Below are the code and all the weights of a small trained network. Each question names an input and a target symbol and asks about switching units off, where a switched-off unit gives its printed mean instead of its output.

import numpy as np


def w(rows, s, z=0):
    codes = np.array(rows[::2]) - 128.0
    scale = np.full(codes.shape[1], s)
    scale[-1] = z or s
    return codes * scale


def f(y):
    return np.maximum(y, 0)


def softmax(a):
    e = np.exp(a - a.max(-1, keepdims=True))
    return e / e.sum(-1, keepdims=True)


def log_softmax(a):
    a = a - a.max(-1, keepdims=True)
    return a - np.log(np.exp(a).sum(-1, keepdims=True))


def net(x, mask):
    ids = ['ΔΘΠΣΦΨαβγεζημξτω'.index(c) for c in x.split()]
    T = len(ids)
    res = E[ids] + P[:T]
    r = res
    for j in range(2):
        rows = slice(2 * j, 2 * j + 2)
        q, k, v = (r @ M[0][rows].T for M in (Q, K, V))
        z = softmax(np.where(np.tri(T) > 0, q @ k.T / 2**0.5, -1e9)) @ v
        o = O[0][rows]
        res = res + np.where(mask[j], z, o[:, -1]) @ o[:, :-1]
    y = f(res @ A[0][:, :-1].T + A[0][:, -1])
    res = res + np.where(mask[2:10], y, B[0][:, -1]) @ B[0][:, :-1]
    return log_softmax(res[-1] @ U[:, :-1].T + U[:, -1])


Q, K, V, O, A, B = {}, {}, {}, {}, {}, {}
E = w([
[4,105,148,182],'Δ',
[116,196,161,134],'Θ',
[105,150,88,133],'Π',
[84,140,93,119],'Σ',
[172,172,174,153],'Φ',
[78,94,86,141],'Ψ',
[153,181,47,151],'α',
[143,180,105,126],'β',
[137,135,107,173],'γ',
[125,156,82,135],'ε',
[172,117,117,235],'ζ',
[139,166,108,143],'η',
[79,144,137,126],'μ',
[87,122,142,147],'ξ',
[65,72,21,183],'τ',
[122,123,96,163],'ω',
],0.021)
P = w([
[15,213,18,1],'0',
[114,84,180,207],'1',
[109,120,175,200],'2',
[117,143,168,205],'3',
[120,162,160,202],'4',
[118,173,166,205],'5',
[111,178,152,201],'6',
[93,186,147,203],'7',
[91,197,144,207],'8',
[87,211,159,217],'9',
[85,204,154,216],'10',
[99,204,142,238],'11',
],0.0084)
Q[0] = w([
[32,194,76,191],'H1',
[139,1,122,77],'H1',
[61,223,72,200],'H2',
[130,53,216,106],'H2',
],0.0081)
K[0] = w([
[57,184,50,94],'H1',
[196,88,173,68],'H1',
[104,199,1,1],'H2',
[133,119,167,174],'H2',
],0.0087)
V[0] = w([
[117,146,251,109],'H1',
[67,80,203,160],'H1',
[193,116,132,207],'H2',
[193,195,163,69],'H2',
],0.014)
O[0] = w([
[42,167,214,116,16],'H1',
[4,78,140,118,124],'H1',
[162,244,78,207,10],'H2',
[238,127,244,123,91],'H2',
],0.012,0.011)
A[0] = w([
[138,192,138,2,116],'N1',
[17,238,25,220,147],'N2',
[125,94,139,225,167],'N3',
[163,90,128,169,89],'N4',
[139,223,37,84,173],'N5',
[41,182,159,104,40],'N6',
[72,119,102,128,254],'N7',
[142,67,169,68,207],'N8',
],0.0091,0.0079)
B[0] = w([
[111,150,157,124,139],'N1',
[137,40,185,93,250],'N2',
[123,172,120,102,198],'N3',
[65,101,216,121,168],'N4',
[110,111,198,156,185],'N5',
[159,90,102,147,154],'N6',
[197,255,122,213,226],'N7',
[78,186,85,100,216],'N8',
],0.0089,0.017)
U = w([
[61,135,131,160,254],'Δ',
[111,111,187,39,92],'Θ',
[152,109,95,71,122],'Π',
[112,100,80,51,93],'Σ',
[175,254,142,171,205],'Φ',
[133,187,28,171,81],'Ψ',
[230,166,106,148,142],'α',
[187,105,160,49,9],'β',
[178,179,94,168,116],'γ',
[176,104,110,81,67],'ε',
[155,99,182,193,105],'ζ',
[177,139,121,85,144],'η',
[85,160,107,89,83],'μ',
[104,228,86,158,125],'ξ',
[162,91,81,138,177],'τ',
[175,182,69,173,153],'ω',
],0.009,0.0056)

Each question gives the input, a string of symbols that net reads in full, and the target symbol t.
The units are the heads (2 rows each of Q, K, V and O) and the neurons (one row each of A and B). Each row of codes is followed by its name. A weight is (code - 128) times the scale printed after its matrix; where a second scale follows, it is the last column's (O, A, B and U).
mask holds one flag per unit, heads first, then neurons. A switched-off unit (its flag False) gives its mean, the last column of its rows in O or B, instead of its output. The means were averaged over made-up inputs and are rounded, as every weight is.
A unit's drop is (log p(t) with every unit on - log p(t) with that unit switched off) / (log p(t) with every unit on - log p(t) with every unit switched off).
The circuit of an input: a set's keep is (log p(t) with only the set's units on - log p(t) with every unit switched off) / (log p(t) with every unit on - log p(t) with every unit switched off). Starting from all 10 units, units are removed one at a time, each time the one whose removal leaves the highest keep (on an exact tie, the one counted first), for as long as the keep stays at least 0.8.
units of the circuit, in order: the units of the circuit, biggest drop first
most important unit: the unit with the biggest drop
k most important neurons: the k neurons with the biggest drops, biggest first
which heads matter: for each layer, one digit per head in row order, 1 if its drop is at least 0.15 and else 0, layers parted by /
input Δ τ ζ Ψ ζ Ψ Θ Σ Φ γ Φ β, target Δ: units of the circuit, in order : (H1)
input ζ μ Ψ Σ Θ α ζ ε ζ ζ ω, target ζ: units of the circuit, in order : (H2; N2; N5; N8)
input Ψ Θ Δ ω, target Ψ: which heads matter : 01
input ζ Π μ Ψ Θ, target ζ: 2 most important neurons : (N2; N8)
input Δ η ε ω ζ Θ, target Δ: which heads matter : 11
input Δ ζ μ, target Δ: which heads matter : 11
input Π τ Θ Δ Φ ξ ζ ζ Δ ω ζ, target Δ: units of the circuit, in order : (H2; H1; N2)
input ζ ζ ζ Φ ζ, target ζ: which heads matter : 01
input τ τ ε Ψ γ Π, target τ: which heads matter : 11
input ζ Σ ζ Ψ ζ ω Φ Π Φ, target ζ: units of the circuit, in order : (H2; N2; N8; N5)
input ζ τ α γ ω Ψ Θ Π, target ζ: units of the circuit, in order : (H2; N2; N5)
input Σ Δ Θ ζ Ψ, target Σ: which heads matter : 11
input ζ Π ε η, target ζ: units of the circuit, in order : (H2; N2; N5; N8)
input ζ Ψ μ ξ ζ Σ ζ Θ ζ β, target ζ: 3 most important neurons : (N2; N8; N5)
input Φ β Θ Φ γ ζ ξ, target Φ: which heads matter : 11
input Σ ζ Ψ Δ Σ, target Σ: which heads matter : 11
input ζ ζ Φ Φ ξ Φ τ Φ, target ζ: units of the circuit, in order : (H2; N2; N5)
input α η ζ Θ ζ β ω Θ, target α: units of the circuit, in order : (H1)
input Φ Σ β Ψ Θ Φ η Π Ψ ξ, target Φ: which heads matter : 01
input ζ Σ Ψ, target ζ: units of the circuit, in order : (H2; N2; N8; N5)
input ζ ζ Θ Σ ε, target ζ: most important unit : H2
